Here is a tiny trained network, its code and every weight. The questions are about switching its units off for an input and a target symbol, where a switched-off unit gives its printed mean instead of its output.

import numpy as np


def w(rows, s, z=0):
    codes = np.array(rows[::2]) - 128.0
    scale = np.full(codes.shape[1], s)
    scale[-1] = z or s
    return codes * scale


def norm(h):
    return h / np.sqrt((h * h).mean(-1, keepdims=True) + 1e-5)


def f(y):
    return np.maximum(y, 0)


def softmax(a):
    e = np.exp(a - a.max(-1, keepdims=True))
    return e / e.sum(-1, keepdims=True)


def log_softmax(a):
    a = a - a.max(-1, keepdims=True)
    return a - np.log(np.exp(a).sum(-1, keepdims=True))


def net(x, mask):
    ids = ['αγδεζηθλμξπστφψω'.index(c) for c in x.split()]
    T = len(ids)
    res = E[ids] + P[:T]
    u = 0
    for l in range(3):
        q, k, v = (norm(res) @ M[l].T for M in (Q, K, V))
        z = softmax(np.where(np.tri(T) > 0, q @ k.T / 4**0.5, -1e9)) @ v
        res = res + np.where(mask[u], z, O[l][:, -1]) @ O[l][:, :-1]
        u += 1
        y = f(norm(res) @ A[l][:, :-1].T + A[l][:, -1])
        res = res + np.where(mask[u : u + 4], y, B[l][:, -1]) @ B[l][:, :-1]
        u += 4
    return log_softmax(norm(res)[-1] @ U[:, :-1].T + U[:, -1])


Q, K, V, O, A, B = {}, {}, {}, {}, {}, {}
E = w([
[51,100,82,137,211,163],'α',
[179,93,170,59,135,135],'γ',
[139,67,131,134,111,114],'δ',
[72,133,112,45,92,92],'ε',
[94,71,154,131,170,54],'ζ',
[94,112,124,212,69,141],'η',
[227,140,148,182,98,114],'θ',
[94,21,153,195,202,61],'λ',
[161,195,59,108,191,155],'μ',
[191,77,116,167,226,116],'ξ',
[216,134,100,71,232,129],'π',
[133,173,88,101,190,40],'σ',
[156,204,64,22,123,156],'τ',
[129,94,116,90,96,229],'φ',
[157,130,161,137,83,66],'ψ',
[127,2,166,118,97,142],'ω',
],0.0094)
P = w([
[94,108,232,117,233,187],'0',
[105,97,183,110,209,154],'1',
[120,60,145,110,183,145],'2',
[130,59,117,101,151,128],'3',
[137,61,92,105,113,109],'4',
[156,61,63,111,85,94],'5',
[170,56,18,113,62,82],'6',
[179,52,1,113,47,81],'7',
],0.0052)
Q[0] = w([
[114,176,192,174,127,121],'L0H1',
[81,235,220,95,124,183],'L0H1',
[135,3,34,95,69,142],'L0H1',
[71,188,207,157,77,138],'L0H1',
],0.0075)
K[0] = w([
[113,158,176,107,151,165],'L0H1',
[105,169,241,154,171,122],'L0H1',
[172,117,1,148,117,84],'L0H1',
[134,174,182,118,187,157],'L0H1',
],0.0095)
V[0] = w([
[52,218,182,121,123,160],'L0H1',
[111,95,146,129,151,215],'L0H1',
[3,111,163,130,45,135],'L0H1',
[95,78,124,142,231,115],'L0H1',
],0.0058)
O[0] = w([
[195,3,70,99,121,62,4],'L0H1',
[164,206,47,125,65,87,183],'L0H1',
[107,61,16,60,128,128,115],'L0H1',
[103,174,119,166,6,138,254],'L0H1',
],0.0055,0.0036)
A[0] = w([
[206,154,99,159,171,130,96],'L0N1',
[87,171,137,108,119,50,25],'L0N2',
[227,141,211,73,88,66,2],'L0N3',
[119,166,174,2,126,152,89],'L0N4',
],0.0057,0.0012)
B[0] = w([
[142,136,197,64,134,115,180],'L0N1',
[116,117,177,69,131,169,188],'L0N2',
[79,138,2,145,141,55,215],'L0N3',
[166,68,81,201,176,161,253],'L0N4',
],0.0065,0.0025)
Q[1] = w([
[191,70,203,70,91,133],'L1H1',
[102,74,78,73,144,140],'L1H1',
[218,124,92,100,45,173],'L1H1',
[161,140,120,19,2,18],'L1H1',
],0.0038)
K[1] = w([
[112,198,74,186,149,86],'L1H1',
[95,97,106,132,40,93],'L1H1',
[14,152,102,151,163,98],'L1H1',
[82,137,129,254,153,202],'L1H1',
],0.0042)
V[1] = w([
[177,73,105,255,117,138],'L1H1',
[180,150,118,78,91,181],'L1H1',
[142,180,65,162,86,65],'L1H1',
[103,167,101,142,183,165],'L1H1',
],0.0054)
O[1] = w([
[171,135,75,255,130,108,254],'L1H1',
[70,98,155,123,170,102,29],'L1H1',
[144,109,150,187,182,180,218],'L1H1',
[148,77,135,131,83,105,230],'L1H1',
],0.0067,0.00074)
A[1] = w([
[178,88,123,147,124,3,68],'L1N1',
[195,175,115,59,115,143,82],'L1N2',
[140,49,178,116,63,75,78],'L1N3',
[211,161,136,131,131,75,2],'L1N4',
],0.0054,0.0044)
B[1] = w([
[44,119,100,53,165,132,244],'L1N1',
[90,156,152,87,56,66,202],'L1N2',
[196,172,185,52,118,68,231],'L1N3',
[232,2,121,119,177,133,160],'L1N4',
],0.0047,0.0011)
Q[2] = w([
[228,188,119,24,91,212],'L2H1',
[87,225,24,119,120,41],'L2H1',
[217,114,115,184,164,96],'L2H1',
[225,112,122,91,5,31],'L2H1',
],0.0033)
K[2] = w([
[3,131,126,248,77,87],'L2H1',
[123,81,181,108,5,198],'L2H1',
[62,135,106,12,109,94],'L2H1',
[45,13,42,131,134,202],'L2H1',
],0.0032)
V[2] = w([
[41,111,191,166,117,131],'L2H1',
[41,79,150,161,145,1],'L2H1',
[154,219,71,124,81,22],'L2H1',
[222,12,201,126,50,116],'L2H1',
],0.006)
O[2] = w([
[73,83,90,130,126,142,125],'L2H1',
[87,19,175,211,59,124,189],'L2H1',
[158,100,186,141,166,87,134],'L2H1',
[194,106,124,127,109,255,10],'L2H1',
],0.0085,0.0012)
A[2] = w([
[249,103,160,110,55,131,145],'L2N1',
[105,69,160,81,253,198,252],'L2N2',
[44,148,207,131,109,173,248],'L2N3',
[190,140,179,136,225,147,101],'L2N4',
],0.0051,0.0027)
B[2] = w([
[242,150,147,59,111,35,180],'L2N1',
[145,60,169,167,254,171,233],'L2N2',
[140,222,186,59,100,204,255],'L2N3',
[58,72,69,114,78,181,165],'L2N4',
],0.0046,0.0032)
U = w([
[22,175,90,157,173,161,139],'α',
[188,63,27,186,170,100,43],'γ',
[120,224,173,148,61,166,47],'δ',
[109,35,112,33,146,130,195],'ε',
[81,105,248,92,132,117,70],'ζ',
[139,113,104,213,13,141,70],'η',
[203,154,119,177,118,87,244],'θ',
[100,50,199,210,157,113,98],'λ',
[150,238,160,95,148,111,76],'μ',
[179,150,204,198,208,184,114],'ξ',
[188,144,152,86,230,81,112],'π',
[106,183,198,73,175,60,76],'σ',
[174,183,36,61,154,116,142],'τ',
[186,131,82,113,95,239,146],'φ',
[101,155,89,119,33,29,255],'ψ',
[181,73,182,89,26,142,119],'ω',
],0.011,0.0053)

Each question gives the input, a string of symbols that net reads in full, and the target symbol t.
The units are the heads (4 rows each of Q, K, V and O) and the neurons (one row each of A and B). Each row of codes is followed by its name. A weight is (code - 128) times the scale printed after its matrix; where a second scale follows, it is the last column's (O, A, B and U).
mask holds one flag per unit, layer by layer, with each layer's heads first. A switched-off unit (its flag False) gives its mean, the last column of its rows in O or B, instead of its output. The means were averaged over made-up inputs and are rounded, as every weight is.
A unit's drop is (log p(t) with every unit on - log p(t) with that unit switched off) / (log p(t) with every unit on - log p(t) with every unit switched off).
The circuit of an input: a set's keep is (log p(t) with only the set's units on - log p(t) with every unit switched off) / (log p(t) with every unit on - log p(t) with every unit switched off). Starting from the 12 units with the biggest drops (on a tie, the unit counted first), units are removed one at a time, each time the one whose removal leaves the highest keep (on an exact tie, the one counted first), for as long as the keep stays at least 0.8.
circuit, biggest first: the units of the circuit, biggest drop first
unit that matters most: the unit with the biggest drop
k most important neurons: the k neurons with the biggest drops, biggest first
drop of u: that unit's drop, to one decimal
input η τ ζ α α, target ψ: circuit, biggest first => L0H1; L2H1
input θ α θ ε α α ω, target ψ: circuit, biggest first => L2H1; L1N3
input θ φ α σ ε φ μ σ, target σ: circuit, biggest first => L0H1; L0N2
input δ α γ, target ψ: circuit, biggest first => L0H1; L0N3
input τ ε ζ α λ, target ψ: unit that matters most => L2N2
input α α σ ω γ, target γ: 2 most important neurons => L0N3; L0N4
input λ α φ ψ σ ζ, target ζ: circuit, biggest first => L0H1; L2N3
input ζ θ α, target ξ: circuit, biggest first => L2H1; L2N2; L1H1; L0N4
input γ τ μ, target π: circuit, biggest first => L0H1; L0N1
input ω η ξ α π μ, target μ: 2 most important neurons => L0N1; L0N4
input ζ α σ λ φ γ θ α, target ξ: 2 most important neurons => L2N2; L0N3
input λ φ ζ α ε α ω, target ψ: circuit, biggest first => L1N3; L2H1
input ε ω φ τ η τ π, target π: 2 most important neurons => L0N1; L2N2
input α α α α α φ, target ψ: circuit, biggest first => L2H1
input θ α σ, target ψ: 2 most important neurons => L2N2; L0N4
input α λ α τ, target ψ: 2 most important neurons => L1N2; L2N2
input λ μ ω λ ε, target ε: 2 most important neurons => L0N4; L0N2
input α ε α, target ε: drop of L1H1 => 0.6
input α ω ω φ ψ, target τ: drop of L0N3 => 0.3
input ζ ζ ω ε α ε φ, target ε: circuit, biggest first => L0H1
input φ α ψ, target ψ: drop of L1H1 => 0.3
